Here is a tiny trained network, its code and every weight. The questions are about switching its units off for an input and a class, where a switched-off unit gives its printed mean instead of its output.

import numpy as np


def w(rows, s, z=0):
    codes = np.array(rows[::2]) - 128.0
    scale = np.full(codes.shape[1], s)
    scale[-1] = z or s
    return codes * scale


def f(y):
    return y / 2 * (1 + np.tanh(0.7978845608 * (y + 0.044715 * y**3)))


def log_softmax(a):
    a = a - a.max(-1, keepdims=True)
    return a - np.log(np.exp(a).sum(-1, keepdims=True))


def net(x, mask):
    res = np.array(x, float).reshape(1, 3) / 4 @ E
    y = f(res @ A[0][:, :-1].T + A[0][:, -1])
    res = res + np.where(mask, y, B[0][:, -1]) @ B[0][:, :-1]
    return log_softmax(res[-1] @ U[:, :-1].T + U[:, -1])


A, B = {}, {}
E = w([
[102,59,181],'x0',
[85,187,200],'x1',
[8,130,93],'x2',
],0.012)
A[0] = w([
[42,123,75,92],'N0',
[135,155,114,37],'N1',
[134,176,97,43],'N2',
[197,151,171,83],'N3',
[142,208,77,48],'N4',
[110,141,184,21],'N5',
[113,130,126,36],'N6',
[137,131,137,104],'N7',
[130,158,112,80],'N8',
[101,194,168,26],'N9',
[113,78,164,19],'N10',
[145,233,77,42],'N11',
[181,130,143,94],'N12',
[126,198,132,78],'N13',
[83,143,100,82],'N14',
[29,145,57,112],'N15',
[56,107,72,62],'N16',
[155,18,6,40],'N17',
[142,82,65,43],'N18',
[115,200,219,63],'N19',
[97,126,112,64],'N20',
[117,132,127,82],'N21',
[102,10,210,13],'N22',
[236,134,180,95],'N23',
[109,52,174,58],'N24',
[120,140,150,6],'N25',
[145,189,47,61],'N26',
[146,111,65,57],'N27',
[96,197,202,60],'N28',
[191,134,137,82],'N29',
[80,139,116,53],'N30',
[144,191,91,80],'N31',
[137,90,93,31],'N32',
[108,57,176,4],'N33',
],0.017,0.0026)
B[0] = w([
[179,114,181,216],'N0',
[136,130,115,132],'N1',
[140,140,95,151],'N2',
[176,115,178,206],'N3',
[148,124,57,181],'N4',
[96,160,121,160],'N5',
[130,127,134,126],'N6',
[132,127,136,130],'N7',
[128,118,112,137],'N8',
[62,151,145,175],'N9',
[142,132,88,159],'N10',
[155,125,41,195],'N11',
[160,120,163,180],'N12',
[101,133,107,161],'N13',
[156,127,151,168],'N14',
[198,109,183,236],'N15',
[173,110,173,201],'N16',
[1,169,168,252],'N17',
[59,127,142,178],'N18',
[34,142,164,209],'N19',
[145,120,146,146],'N20',
[127,125,134,127],'N21',
[166,131,17,228],'N22',
[194,106,197,254],'N23',
[146,118,59,186],'N24',
[113,134,127,129],'N25',
[132,118,44,190],'N26',
[79,138,128,168],'N27',
[32,138,156,202],'N28',
[155,101,162,188],'N29',
[149,126,157,163],'N30',
[145,126,77,169],'N31',
[102,160,139,153],'N32',
[151,131,63,179],'N33',
],0.047,0.013)
U = w([
[171,72,149,171],'0',
[48,123,107,203],'1',
[139,91,10,2],'2',
],0.012,0.00074)

Each question gives the input, the list of numbers given to net, and the class t.
The units are the neurons (one row each of A and B). Each row of codes is followed by its name. A weight is (code - 128) times the scale printed after its matrix; where a second scale follows, it is the last column's (A, B and U).
mask holds one flag per neuron, in row order. A switched-off neuron (its flag False) gives its mean, the last column of its row in B, instead of its output. The means were averaged over made-up inputs and are rounded, as every weight is.
A unit's drop is (log p(t) with every unit on - log p(t) with that unit switched off) / (log p(t) with every unit on - log p(t) with every unit switched off).
The circuit of an input: a set's keep is (log p(t) with only the set's units on - log p(t) with every unit switched off) / (log p(t) with every unit on - log p(t) with every unit switched off). Starting from the 12 units with the biggest drops (on a tie, the unit counted first), units are removed one at a time, each time the one whose removal leaves the highest keep (on an exact tie, the one counted first), for as long as the keep stays at least 0.8.
units of the circuit, in order: the units of the circuit, biggest drop first
unit that matters most: the unit with the biggest drop
top k neurons: the k neurons with the biggest drops, biggest first
drop of u: that unit's drop, to one decimal
input [-7,-6,4], class 2: unit that matters most : N26
input [-8,-6,8], class 0: top 2 neurons : (N15 N0)
input [-5,4,-2], class 2: top 2 neurons : (N17 N11)
input [-8,7,0], class 2: top 2 neurons : (N11 N17)
input [1,6,6], class 0: top 2 neurons : (N15 N17)
input [-6,-4,5], class 2: top 2 neurons : (N26 N23)
input [-6,5,6], class 0: top 2 neurons : (N15 N0)
input [5,0,-4], class 2: top 2 neurons : (N22 N15)
input [-3,-4,-3], class 1: top 2 neurons : (N17 N15)
input [-8,-8,3], class 1: top 4 neurons : (N17 N18 N22 N27)
input [1,-7,6], class 1: top 2 neurons : (N17 N23)
input [-6,3,6], class 0: top 4 neurons : (N15 N0 N22 N16)
input [8,-2,0], class 2: drop of N9 : 0.0
input [7,-8,-2], class 1: units of the circuit, in order : (N17)
input [-4,3,-2], class 2: drop of N17 : 1.0
input [6,-5,-2], class 2: drop of N22 : 1.6
